Below is a small trained network, with its code and all its weights. Each question gives an input and a class and asks what happens when units are switched off, that is, made to give their printed mean instead of their output.

import numpy as np


def w(rows, s, z=0):
    codes = np.array(rows[::2]) - 128.0
    scale = np.full(codes.shape[1], s)
    scale[-1] = z or s
    return codes * scale


def f(y):
    return np.maximum(y, 0)


def log_softmax(a):
    a = a - a.max(-1, keepdims=True)
    return a - np.log(np.exp(a).sum(-1, keepdims=True))


def net(x, mask):
    res = np.array(x, float).reshape(1, 4) / 4 @ E
    y = f(res @ A[0][:, :-1].T + A[0][:, -1])
    res = res + np.where(mask, y, B[0][:, -1]) @ B[0][:, :-1]
    return log_softmax(res[-1] @ U[:, :-1].T + U[:, -1])


A, B = {}, {}
E = w([
[192,187,182,90,143,150,56,61,76,101],'x0',
[207,57,90,209,155,94,57,102,194,185],'x1',
[125,222,146,152,156,155,74,175,10,210],'x2',
[2,165,114,154,147,173,54,118,165,79],'x3',
],0.012)
A[0] = w([
[86,129,107,165,150,117,19,108,161,74,173],'N1',
[95,23,110,148,96,127,162,151,212,84,196],'N2',
[99,186,108,172,109,153,83,179,100,165,255],'N3',
[202,171,180,59,111,135,139,109,67,91,210],'N4',
[197,137,134,186,152,122,35,129,122,178,242],'N5',
[131,131,139,47,94,143,242,148,100,86,159],'N6',
[251,123,140,88,91,137,89,134,113,103,97],'N7',
[86,224,149,105,132,157,73,135,65,111,236],'N8',
],0.012,0.0024)
B[0] = w([
[135,140,156,104,94,250,115,100,179,131,192],'N1',
[111,23,87,107,132,98,160,89,162,76,252],'N2',
[52,98,186,160,218,77,118,188,126,188,201],'N3',
[195,219,183,102,177,92,153,122,85,102,217],'N4',
[184,122,73,145,148,121,105,96,94,211,221],'N5',
[164,142,160,102,7,94,142,189,94,71,216],'N6',
[182,180,110,141,163,123,161,38,176,113,204],'N7',
[22,213,98,153,120,186,84,115,65,122,227],'N8',
],0.013,0.02)
U = w([
[65,51,54,101,87,79,196,47,168,44,249],'0',
[163,56,31,174,123,122,75,100,138,254,159],'1',
[80,135,180,82,74,226,113,68,187,81,187],'2',
[163,203,132,115,181,96,150,11,107,142,65],'3',
[73,96,134,141,157,51,164,134,119,196,31],'4',
[150,181,161,97,11,105,132,146,73,101,218],'5',
[8,207,128,157,167,142,80,95,56,170,2],'6',
],0.0078,0.002)

Each question gives the input, the list of numbers given to net, and the class t.
The units are the neurons (one row each of A and B). Each row of codes is followed by its name. A weight is (code - 128) times the scale printed after its matrix; where a second scale follows, it is the last column's (A, B and U).
mask holds one flag per neuron, in row order. A switched-off neuron (its flag False) gives its mean, the last column of its row in B, instead of its output. The means were averaged over made-up inputs and are rounded, as every weight is.
A unit's drop is (log p(t) with every unit on - log p(t) with that unit switched off) / (log p(t) with every unit on - log p(t) with every unit switched off).
The circuit of an input: a set's keep is (log p(t) with only the set's units on - log p(t) with every unit switched off) / (log p(t) with every unit on - log p(t) with every unit switched off). Starting from all 8 units, units are removed one at a time, each time the one whose removal leaves the highest keep (on an exact tie, the one counted first), for as long as the keep stays at least 0.8.
circuit, biggest first: the units of the circuit, biggest drop first
unit that matters most: the unit with the biggest drop
k most important neurons: the k neurons with the biggest drops, biggest first
drop when u is switched off: that unit's drop, to one decimal
input [-1,7,1,6], class 1: circuit, biggest first : (N5)
input [3,3,0,1], class 1: circuit, biggest first : (N4 N5)
input [-4,0,2,-5], class 5: 3 most important neurons : (N2 N3 N5)
input [-1,0,-3,6], class 2: 2 most important neurons : (N1 N5)
input [3,-6,7,-6], class 6: 2 most important neurons : (N8 N3)
input [1,1,-3,3], class 2: 4 most important neurons : (N1 N5 N7 N3)
input [-7,-1,2,-2], class 0: circuit, biggest first : (N5 N4)
input [2,7,-4,6], class 2: 2 most important neurons : (N1 N3)
input [7,-6,0,-2], class 5: 2 most important neurons : (N6 N5)
input [0,1,2,0], class 6: 3 most important neurons : (N2 N7 N6)
input [4,4,-4,1], class 1: circuit, biggest first : (N4 N6)
input [-6,4,3,3], class 1: 2 most important neurons : (N8 N4)
input [7,0,5,-1], class 6: 3 most important neurons : (N8 N3 N2)
input [8,4,-2,8], class 2: most important neuron : (N1)
input [5,7,4,4], class 1: 2 most important neurons : (N5 N4)
input [2,-3,2,-3], class 5: 2 most important neurons : (N6 N5)
input [8,7,-4,5], class 2: 3 most important neurons : (N1 N3 N4)
input [-4,7,8,2], class 1: drop when N5 is switched off : 2.5
input [-5,-1,2,-5], class 5: drop when N2 is switched off : 1.0
input [-7,-6,1,-4], class 5: drop when N6 is switched off : 2.0
input [-1,-4,-3,7], class 2: drop when N8 is switched off : 0.0
input [-8,1,1,6], class 0: unit that matters most : N2
